In the rows, 128 means zero.
Each row is followed by its class number. Each block has new classes, again numbered from 0 up, in any order.
[152 165 130 122 113 167 210 175 162  75 117 115 133 100  38 131 156 164
 151 122 117 152 152 122 165 147  53 121 145 100 160  69 161 136 132  74
 179]	0
[ 65 155  54 133  62 156 153 166 130 159 135 153  90 126 141 170 103 180
 140 121 128 100 142 127 150 127 145 137  74 147 121 103 144 149  70  88
  79]	1
[174 115 136  81 122 121 117 114 134 128 124  79 114 121  92  88 135 106
 140 133 129 114 131 120 123 134 102 137 159 148 153 135 122 153 170 128
 158]	5
[ 65  88 104 164 169  84  39  84  92 180 150 162 128 164 247 147  65 117
  73 117 158 157 119 154  96  78 236 103  74 150  84 164  95  89 105 187
  66]	0
[158 149 141 125 128 147 174 150 154  91 123 116 132 117  73 123 163 141
 151 121 122 130 139 123 146 146  83 120 142 114 152 108 142 120 139 107
 165]	3
[ 69 157 131 198 129 116 190 143 115 112 148 158 154 154 144 189 138 127
 131 120 134 172 107 150 155 107 155  70 114  95  88 109 142 106  70 154
  90]	4
[158 120  87  82 102 176 119 144 153 133 117 126  96 127 117 105 108 156
 125 121 137 105 128 113 118 152 122 149 110 136 161 125 122 134 142  88
 156]	1
[ 98 197 119 151  87 185 246 211 163  73 114 145 140 104  43 178 137 199
 156 115 129 140 164 122 181 125  75  97 128  84 139  47 151 125  92  56
 124]	5
[210  88 131  77 148 168  84 109 167 121 105  88 102 120 129  58  97 130
 104 113 144 115 107 116  95 122 122 137 139 129 177 138  99 109 204 120
 204]	0
[138 108 118 110 133  61  82  75  85 163 144  87 120 137 143 106 167  70
 147 145 103 107 130 134 123 153 115 143 130 182 124 165 137 166 113 168
 119]	3
[107 142 141 167 142 108 131 116 122 128 137 142 140 137 145 148 139 119
 122 117 130 131 126 140 130 113 148 108 121 133 112 141 132 109 109 148
 107]	3
[ 95 160 118 141 100 132 167 160 123 122 135 132 134 120 102 158 138 158
 144 133 126 127 150 130 159 122 117 115 121 122 112  98 134 139  83 102
 101]	5
[138 130 167 181 167 145 172 134 158  82 128 151 155 149 126 145 127 131
 104  97 146 193  98 142 138  88 158  76 133  89 122 104 128  75 140 143
 150]	0
[ 84 130  96 147 105 141 144 145 126 148 129 160 138 135 149 165 118 159
 126 120 127 139 131 128 134 116 161 114  95 128 113 120 126 117  86 124
  88]	7
[124 142 134 138 131  96 134 116  97 123 145 117 140 134 116 135 152 103
 149 145 111 133 143 135 138 144 106 140 140 141 114 130 151 173  95 137
  99]	2
[204 113 117  65 125 209 147 160 196  87  95  79  99  94  75  73 102 160
 134 117 142 103 126 107 118 159  69 130 151  92 200 112 111 116 216  78
 229]	4
[161 124 141 127 150 170 153 149 179  87 118 130 125 122 116 125 110 142
 118 107 156 144 105 127 117 127 133  97 141  85 154 115 105  78 170 120
 179]	4
[ 59 178  79 152  66 138 210 178 111 131 136 155 153 118  92 188 150 190
 166 134 102 144 164 122 183 148 104 128 102 128 105  84 174 172  37 100
  60]	7
[125 145 120 134 117 128 149 136 122 127 127 129 143 120 105 135 137 139
 139 131 112 131 143 121 132 135 110 132 141 132 131 124 142 140 113 107
 119]	7
[101 154 124 164 118 123 168 135 115 115 144 151 148 146 119 165 151 133
 134 125 126 156 128 137 155 135 133 111 116 124 105 115 150 138  80 122
 106]	1
[101 150 166 202 165 125 186 134 128  89 138 166 174 155 128 174 164 123
 123 110 135 184 121 146 149 106 149  76 120  94  96 112 141  81  97 150
 113]	3
[ 98 144 110 140 105 138 163 151 117 127 130 139 147 136 109 154 159 151
 151 139 106 140 140 135 153 148 112 121 106 117 113 129 146 153  78 117
 112]	6
[ 67 163 105 161 110 119 166 141 100 137 147 160 147 137 124 182 161 154
 141 128 115 145 147 135 159 137 130 122  90 129  92 112 156 142  47 126
  75]	3
[181 109  90  54  93 200 121 146 177 129  94 100  85 111  99  82  99 173
 127 112 144 103 121 109 109 140 107 134 117 125 181 119 104 129 184  93
 192]	5
[132 127 141 157 148 156 155 134 148 101 124 132 139 145 134 132 110 131
 117 108 145 150  96 136 127 114 143  81 129  90 128 125 117  96 146 136
 155]	4
[172 134 122  98 109 188 175 164 168  89 108 106 124 110  71 104 130 158
 151 121 128 131 142 113 143 151  72 143 141 106 166  93 142 148 161  88
 165]	2
[118 115  98 114 115 146 110 133 131 139 127 135 108 131 155 129 109 146
 128 125 134 124 133 130 114 129 145 135  98 131 133 128 115 135 120 122
 115]	2
[133 164 115 105  92 136 168 151 126 117 125 100 124 107  64 126 151 145
 157 137 111 114 152 121 155 150  65 139 143 135 142 105 151 174 109  94
 135]	5
[ 84  99  92 138 122  95  81  89  75 187 143 143 136 166 196 145 131 106
 122 134 115 137 116 138 112 122 185 126  86 163  89 167 119 144  79 171
  73]	7
[ 93 163 109 128  94 136 156 162 122 130 135 139 131 112 101 154 123 169
 133 132 131 117 157 124 151 122 119 127 118 128 118  99 131 142  81  90
  89]	5
[104 191 111 162  89 193 245 207 175  81 122 167 132 118  74 178 136 192
 150 111 137 148 146 129 173 130 104  95 115  86 139  59 155 108  89  66
 131]	1
[143 138 114 102 107 101 127 129 110 131 134  92 121 108  88 114 155 111
 163 153 105 103 162 125 141 168  66 161 149 157 143 124 153 188 117 111
 121]	2
[123 130 171 176 175  57 115  76  76 121 161 130 169 154 135 150 174  47
 126 144 124 150 129 149 135 129 143 122 157 153  86 153 141 137  99 163
  96]	1
[ 85 142  89 153  97 162 158 155 140 132 122 150 111 127 144 164 102 162
 136 111 124 127 131 139 137 108 140 114  95 120 126 105 138 133  99 110
 105]	2
[206 105 138  73 142 156 127 126 161 100 111  87 122 109  77  79 147 119
 148 127 123 129 138 110 107 155  86 148 164 124 178 130 117 128 203 107
 206]	7
[ 40 143 100 187 119 105 143 135  87 151 151 173 142 160 164 188 134 143
 115 126 120 163 123 153 156 106 166  96  69 133  76 119 149 119  35 151
  60]	0
[102 162  69 115  67 191 187 183 157 126 121 150 107 111  97 154 112 196
 137 117 130 121 145 119 156 148 109 129  88 120 148  84 150 145  87  64
 126]	1
[ 91 116 110 142 121  82 119 102  81 159 143 131 145 148 144 153 157  93
 144 137 102 150 130 137 133 134 143 122 115 157  99 145 143 155  88 160
  91]	7
[102  90  82 115 123 136  83 114 137 166 127 142  97 142 209 140  77 140
 104 109 148 126  93 138  97 111 201  99  84 124 126 149  89 104 125 156
 124]	4
[159 161 152 128 126 108 186 128 106  96 148 101 141 133  53 123 206  88
 178 152 103 137 145 135 162 168  64 134 166 140 127 115 169 176 109 115
 151]	1
[ 93 135 122 159 124  90 143 109  81 137 141 128 154 158 134 155 172 101
 152 143  97 151 122 146 148 144 124 114 115 140  91 147 154 167  67 160
  92]	6
[ 95 143 114 139 109 121 129 132 110 139 136 131 126 132 133 151 129 136
 133 129 131 119 133 132 138 112 143 124 113 139 105 124 122 133  91 129
  91]	5
[189  63 132  78 150 108  47  74 120 148 116  72 118 141 142  65 141  69
 132 141 116 101 110 130  92 152 122 148 142 160 151 193 103 146 188 164
 176]	6
[114 154  70  88  71 176 185 176 145 129 117 130 103 107  79 135 135 193
 148 127 112 132 150 117 158 155  86 135  94 125 152  78 156 163  93  74
 140]	0
[ 45 150  92 175 100 172 185 171 145 130 126 192 134 145 161 194  94 193
 104  98 153 167 122 141 143  87 193  62  61  96  98  87 122  91  66 119
  76]	5
[ 95 106 135 184 151 127 122 109 123 131 132 149 136 165 191 150 107 105
 112 107 143 164  99 156 116  85 187  79  98 117 100 139 116  97 128 173
 109]	2
[ 85  94 106 154 148 104  77  97 111 165 137 152 126 157 207 148  99 121
  92 111 136 160 103 149 113  93 200  99  82 138 103 151 109 103 106 170
 107]	0
[118 170 113 132 105 188 192 181 159 101 124 144 127 114  95 149 114 190
 133 120 138 129 132 119 146 138 106 113 123  82 138  95 137 127 107  82
 134]	4
[143 153 115 109 103 157 173 151 150 110 116 114 115 108  82 122 152 155
 150 123 119 111 140 120 144 147  84 125 118 126 156 102 140 132 121  95
 154]	3
[135 104 177 179 195  89 103  80 121 119 142 138 152 160 181 132 127  78
  91 115 145 173  92 154 108  79 192  84 136 122 102 151 111  74 137 190
 130]	0
[216 121 163  86 161  85 132  80 110  96 135  30 136 118  54  63 192  40
 175 156 100 120 126 125 132 188  31 150 209 142 160 147 144 186 184 142
 208]	4
[149  77 118 104 151 100  52  76 119 163 131 105  98 140 191  95 102  91
 100 122 135 123  99 137  93 103 178 125 113 160 134 160  97 114 149 169
 143]	0
[128 108 122 122 133 142 109 114 124 135 123 118 126 142 138 117 135 123
 133 129 118 119 120 136 117 132 138 128 112 130 125 162 116 137 136 137
 139]	6
[162 126 130 102 129 107 120  99 101 130 138  94 124 134  99 101 171  75
 149 151 113 110 136 129 131 168  91 154 146 163 133 147 150 170 128 130
 144]	1
[187 115 122  81 129 177 110 143 175 103 104  82  94  98  93  80  93 138
 131 119 142  75 125 114 108 144  86 142 153 113 185 132 101 116 207  90
 202]	4
[110 125 105 132 124 121  87 111 119 161 135 131 110 135 173 130  83 135
 109 122 141 105 104 131 109 117 162 120 121 136 120 161 115 134 120 144
 106]	4
[156 112 114 110 117 165 130 142 167 124 108 127 120 121 127 116 105 156
 121 109 138 129 119 116 110 120 137 120 126 120 160 122 108  99 163 113
 156]	7
[111 128  73  98  81 183 155 171 161 138 114 136 107 108 120 137 102 194
 135 114 126 119 143 115 131 134 129 132  90 122 154 100 122 126 121  89
 128]	7
[182 118 122  87 124 126 121 113 134 120 124  84 112 127  91  86 145  97
 145 135 121 110 129 122 125 164  85 147 152 152 163 135 138 153 165 113
 175]	1
[122 159 110 117 111 159 145 143 142 132 127 135 110 121 117 125 123 169
 128 121 131 108 139 118 124 132 124 136 108 126 139 124 134 132 115 100
 122]	3
[171 113  82  67  97 212 133 166 189 122  94 120 102 100  93  96  94 194
 129 110 139 109 143 101 107 152 105 147 117 116 188 112 110 116 186  71
 185]	7
[143 126 126 131 129 177 123 147 164 110 115 138 117 121 133 123  86 160
 111 109 151 115 128 125 112 110 139 130 121 110 146 118 109 102 154 102
 135]	2
[163 108 157 128 167 114 133  97 125 105 128  96 135 135 107 103 164  75
 135 128 118 146 120 144 129 131 110 118 146 135 134 131 133 123 158 155
 172]	0
[ 59 152 101 160 103  66 142 120  59 156 155 137 148 138 129 179 175 111
 165 152  88 134 156 137 155 143 120 137 114 163  83 129 159 176  39 138
  52]	7
[126 120  70  82  87 146 127 132 126 157 120 102  90 122 120 106 125 150
 141 130 107 118 130 124 135 149 103 140  94 153 150 118 146 171 116 117
 143]	0
[207  83 123  58 152 140  49  82 148 143 110  69  91 120 144  45 101 109
 113 121 134  83 118 115  80 143 118 153 135 154 181 172  96 128 208 133
 195]	3
[155  80 175 140 194  63  57  47  87 141 143 111 161 166 175 104 155  37
 111 146 127 141 106 149  91 124 174 122 150 151 101 204 106 122 144 203
 122]	6
[141  93 134 126 168 133  78 102 141 134 126 129 118 136 171 109  98 111
  91 114 150 135 113 138  97  98 175 120 113 132 134 148  95  83 161 151
 144]	0
[ 26 168  73 159  78 151 176 169 116 155 141 183 132 130 149 198 109 198
 122 119 133 138 147 138 157 106 172 102  63 122  88  93 133 136  24 106
  41]	5

Next block: new classes, numbered from 0 again.
[ 97 142  49 136 151 113 160 142 160 120 121  82 100 126 158 209  77  97
 123 103  92 173 159 142 131 122 118  95 129 137 187 119 131 152 113 147
 122]	2
[112  72 159 199 122 130 129 167 105 116 166 119  89 125 107 135 108 158
 122 167 139 109 109 120 108 160 158 206 128 173 224 124 120  90 143 159
  94]	1
[126  98 152 191  87 146  80 163 111  76 135 138 112 113 105 116  80 146
 137 153 140  94 100 148  80 178 148 109 117 144 160 131 156 130 148 176
 119]	4
[142 139 106  99 114  95 141 130 158 150 150  94 107 136 125 133  75 105
 132 142 113 110 149  90 160 154 114 117 135 120 179 131 128 117 117 160
 114]	4
[ 90 191  82 123 137 134  89 177 130 207 120 155 129 139 125  81 146 138
 118 209  85 169  99 154 182 128 124 137 103 151 136 104 148  82 160  64
 169]	3
[158 149  89 105 154 127 154 133 134 154  91 128 100 126 142 194 150  79
 158 147 126 124 178 149 150  92 132  67 153 116 146  82 125 150  95 124
  86]	8
[110 105 149 158 217 110 103 155 184 110 144  94 109 137 139  52  89 143
 146 154 126 171  78 135 104 142 170 138 125 110 182 141 148 114 139 149
 111]	6
[130 101 199 136 118  70  90 124 117  95 115 145 132  78 131 152 128 137
 176 112 105  84 133 133 133 105 158 106 112 158 116 130 135 116 139 170
 122]	7
[183 169 127 124 118 148 103  88 171 145 155  52  83 113  98 167 138 152
 156  33 116 133 144 130 147 156 183 116 147  80 100 142 100 145 114 123
  95]	3
[122 110  65 173 151  96 132 168 162  86  83 147  92 128 146 129  65  97
 155 143 117 146 127 139 156 137 129  43 131 123 152 122 118 120 137 144
 133]	7
[165 142 106  84 172 160 135 141 196 161 133 135 135 131 108 150 112 108
  96  99 128 141 147  98 171 125 147 103 101  52 116 121 118 121 126 101
  82]	3
[ 91 157 123  78  77 140  98 123 124 164 110 159 148 113 122  96 117 143
  68 122 109 119 139 113 159 134 113 140  91 167  81 131 132 113 161  88
 173]	5
[ 90 144 133  88 111 131  83 102 135 145 124 122 194 101 158 100 155  75
 120 130  69 149 115 124 144 119 100 131 118 168  66 124 135 183 146  93
 180]	2
[140 164 111 120  64 148 143 121 127 161 147 115 107 138 104 155 131 141
  87  89 135 115 152 114 112 148 130 155 106 151 124 122  94 109 125 117
 115]	5
[136 244 139 136 106 107 122 126 132 151 107 114 161 151 115 133 206 161
 211  95  98 141 131 119 153 101 124 136  79 108  68 191 165 128 116  71
 151]	7
[112 155 117 146 116 127 112 134 133 142 117 109 136 124 135 100 149 132
 119 128 103 154 111 130 129 132 120 106 117 131 132 139 148 126 138 105
 142]	2
[153 116 162 113 102  83 127 110 129 128 165 137 132 142 144  62 106 120
 122 152 116 117 131 112  97 126 124  91 153 128 141 119 136 153 116 161
 116]	5
[ 90 127  98 174 125 153 140 146 153 102  87 102  82 152 148  98 112 176
 130  80 163 148 119 150 136 140 164 150 106 134 176 146 116 106 143 135
  83]	5
[147 165 145  94 125 113 124  59 179 136 109 124 100 105 132 127 104  94
 116  92 122 135 187 116 133  88 136  72 156 126 149 109 140 127 123 103
 147]	6
[129 104 124 106 122 115 107 131 142 116 124 171  97 109 115 103 114 163
 135 108 116 122 138 136 132 138 147 127 118 137 115 133 104 103 144 111
 115]	0
[132 174  20 116 132 119 176 132 136 153  69 116  65 165 187 122  88 169
  91 114  72 158 157 161 157 107 129  82 196 106 125 118 118  97 139  74
 149]	6
[ 93 123  61 129 182 129 159 164 170 144 132 114 133 136 133 126 105  99
  97 145 135 177 115 106 166 144 118 136  97 132 144 132  97 128 139 128
 118]	8
[124  75 147 138  95 136 110 148 107 120 181 165 162 117 127  59  96 100
 103 196 162 112  74 121 101 177 124 106 163 185 167 105 115 145 154 141
 115]	5
[122 135 153 157 145 129 170 196 123 151 170 159 111 173 105 126 128 171
 101 181 175 121 125  98  93 133 134 175  90 130 205 101 121  99 125 147
 103]	4
[ 97  74 161 142 132 130 106 128 101  97 130 137 179  97 125  68 161 146
 117 131 170 133  71 109 119 153 126 169 118 122  53 167 113 129 130 138
 167]	7
[122 105 144 147 147 134 138 106 118 116 117 110 119 139 131 152 125 135
 111 110 125 124 130 106 139 128 128 133 148 129 149 142 135 141 114 138
 136]	2
[ 89 123  60 137 172 116 169 148 129 115 117 146 100 184 182 164 119 154
 194 146 145 131 129 199 173 100 121 200 113 136 197 116 114  97 101 136
  84]	8
[112  77 130 148 181  85 171 143 101  86 130 191 115 183 168  86 143 138
 202 186 171 138 125 144 145 111  93 144 156 105 156 128 117 140  84 129
 152]	7
[140  88 102 154 140 130 121 144 127 104 108 147 104 119 130 158  95 119
 124 125 140 105 131 133 147 139 139  88 129 129 147 122 129 122 126 156
  91]	0
[ 97 125  82 118 133 105 140 144 144 118  85 126 153 121 157 124 131 139
 158 115 130 123 154 134 153 102 126 119 110 127 123 153 149 122 133 135
  89]	8
[136  89 139 152  57 127  80 103 129 123 158 125 116  96 106 113 151  77
 111 128 136 125 129 113 128 164 127  88 112 138 140 112 115 135 123 165
  94]	0
[116 145 130  88 166 100 144 120 152 160 139 148  81 167 130 106  80 198
 102 118 136 122 129 115 176 166 137 170  89 160 165 128 129 101 155 106
 166]	0
[135  69 134 129 156 122 108  54 160  76 129  84 176  88 151 115 127  71
 174  56 116 140 137 111 168 152 132  70 123  89 103 182 170 198 129 147
  82]	4
[133 135 100  80 148  90 177 124 146 137 121 160 116 176 173 153  70 102
 142 151  94 123 145 140 161 106 126 112 121 165 199 109 135 120 126 131
  95]	5
[ 86 100 104 232 130 158 113  94 125  63 136 132  89 165 158 107 154 143
 191  99 119 188 161 193  71 119 147 121 140 139 179 118 161 213 116 123
  94]	6
[148 108 199 132 196 171 128 106 148 110 106 119 109 146 111 131 139 116
 130  87 152 129 125 125 112 133 144  93 147 118 136 134 129 163 121 132
 118]	6
[198 111 168  58 119 143 124 140 142 100 131 176 124 146 131 106  80 129
 130 127 123  75 112 107 161 152 139  95 174  69  77 146  94 133 133  90
 122]	5
[116 135 109 138 141 119 172 179 121 129 116 136 123 153 150  98 123 158
 147 132 144 123 126 145 109 145 103 137 135 158 139 135 118 120 147 102
 152]	1
[128 106 159 142 106 153 114 165 115 136 153 181 109 146  95  72 125 133
 101 181 137 122 119 119  84 160 111 101 160 165 159 104 108 125 149 112
 142]	6
[115 111 100 133 128 125 149 146 124 115 128 110 110 136 150 131 100 160
 102 124 123 134 125 119 108 136 134 136 160 129 143 126 113 145 122 143
 134]	2
[137 127 118 113 134 129 132 146 128 147 145 131 165 126 120 152 130 134
 120 132 142 105 103 105 146 137 141 139 115 133 102 139 134 110 135 106
 126]	1
[159 130 172 107  75 105  81 129 133 128 132 135 134 119 108  99 123 141
 139 120  85  87 126 112 110 158 141  94 153 119  68 136 125 134 149 124
 153]	7
[123  95 123 132 165 100 142 108 116 110 140 128 136 123 153 111 137 133
 134 128 146 148 123 127 126 126 123 131 130 111 119 146 143 146 105 143
 128]	0
[120 127 131 126  80 123  89 148 145 116 143 134 157 107  96  97 115 138
 140 142 138  94 142 109  83 135 128 147 124 131 103 146 137 126 129 148
 120]	8
[133 116 113 107 127 134 128  99 108 132 115 131 124  96 142 158 135 134
 113 113 123 130 167 160 105 100 142 134 152 107 100 111 141 127 108 126
 134]	3
[140 152 120 114 149 137 123 167 139 112 148 214 116 166 136 130 103 135
 189 158 103 115 153 166 136 109 105 109 135 106 134  98 121 159 124  81
 129]	4
[ 88 100  92 168 166 131 113 153  70 105  70 139 109 125 154 148 164 113
 158 171 107 157  99 195 123 118 121 138 150 143 100 139 135  97 115 111
 167]	0
[120 120 147 105 150 108 136 143 152 136 132 144 149 173 155  50 120 110
 182 170 119 117 111 144 137 130  94 147 143 144 177 134 144 122 133 112
 124]	1
[135  89 136  83 106 126 149  99  88 117  97 149 102  99 138 247 142 119
  80  89 120 102 189 125 125 109 150 129 122 130  94 109 119 117 115 132
 127]	0
[129  92  97 149 179 147 124 114 152 114 106 145  83 112 144 144  58  90
  80 136 110 141 141 128 186 116 130  94 153 120 174  98 117 153 124 153
 102]	0
[136 122 147  99 173 139 128  94 133  98 102 149 137 114 142 190 134  76
 135 118 109 141 170 136 109  77 142  96 145  80  77 111 145 173  99 109
 151]	4
[135 186  81 125 179 169 156 136 150 167  66  89  71 103 135 226 134 144
  68  72 132 150 164 140 161 109 177 126 139  91 122 107 117  90 142  63
 129]	0
[132 180 107  90  95 107 125 198 132 136 107 166 139 137 102 102 116 176
 165 132 109 111 110 122 117 146 112  71 162 139  63 162  99 109 152  88
 173]	7
[121 131 127 107  71 134 134 150 118 136 158 170 137 118 118 117 146 158
 105 136 134 112 171 100 108 117 118 174  97 109 110 115 114 126 124 116
 112]	4
[135 105 145 138 141 139 131 118 117 124 155 133 148 135 129 134 142 133
 135 143 151 114 114 125  96 129 131 177 131 131 155 123 140 131 104 126
 117]	2
[135 131  93 106 139 115 148  92 123 137 137 129 151 139 147 143 127 127
 133 128 133 125 133 132 147 123 126 119 145 133 111 131 139 154 115 125
 125]	8
[134 167  55  80  99 127 115 105 173 135 109 150 122 124 136 208  76 147
 141  64  97 106 178 122 212  95 170  86 103 109 124 136 151 121 130  92
  66]	5
[114 156 112 106 182  90 138  95 134 169 118  62 181 121 145 147 188  80
 166 119 105 167 105 130 128 122 124 142 126 136  77 153 145 123 109 110
 164]	7
[144 123  80 134 162 116 152 129 128 142 138 110 138 136 149 134 126 135
 140 118 111 133 123 150 118 128 128 140 129 120 110 132 138 126 117 112
 117]	1
[119 149 131  99  87 155 107 154 123 155 128 124 138 103  83 163 143 147
 121 118 124  97 129 101 114 142 128 184  98 169 115 141 111 102 125 114
 127]	2
[125 113 127 128  72 155  87 115 124 111 132 125 160  74  99 129 124 130
 135 108 121 105 133 125  96 145 150 124 132 138 116 150 154 131 142 133
  86]	4
[165 118 141 130 144 133 154 106 153 138 156 108  79 167 147 124 102 139
 105 108 155 115 128 111 159 167 148 110 153 122 180 101 104 140 135 129
 112]	6
[156 162 187 169 139  87 138 112 113 122  71  97  94 121 137 122 131  96
 129 144  99 118 133 108 112 106 133 103 164 154 109 123 118 131 124 150
 202]	7
[147 120 127 110  99 120 131 117 153 117 162 123 103 119 132  95  98 127
 158 135 133 120 139 116 160 156 126 143 121 106 189 136 124 129 120 141
  79]	4
[ 96 123 105 116  79 103 133 181  98 126  84 121  82 134 113  90 132 200
 127 113 135 118 160 131  88 169 102  91 174 132 106 172 126  89 142 125
 170]	0
[153 133 147 140 133 135 114 103 120 125 159 104 153 119 138 125 134  94
 133 120 122 129 115 129 112 134 131 109 151 121  98 130 133 180 113 130
 123]	5
[152 156 130  97 157  99 111 121 151 144 161 100 187 126 130 186 157  90
 152 101 100 131 123 116 112 107 122  82 114  84  65 138 151 152  94 120
 137]	2
[118 116 127 116 116 126 113 118 132 108 171 159 144 124 119 120 121 135
 166 131 128 136 144 137 106 119 132 165 109 119 142 150 147 136 104 115
  93]	5
[149 135 162 113 187 115 131 111 182 112 127 170  90 186 161  73  80  94
 159 153 162 137  97 124 236 126 128  61 123 103 197 110 119 152 120 119
 123]	5
[140 107 177 108 164 138 153 149 140 148 165 167  88 146 107 163 102 115
  82 173 153 127 118 103 140 151 133 127 124 146 228  80 103 109 132 117
 131]	2
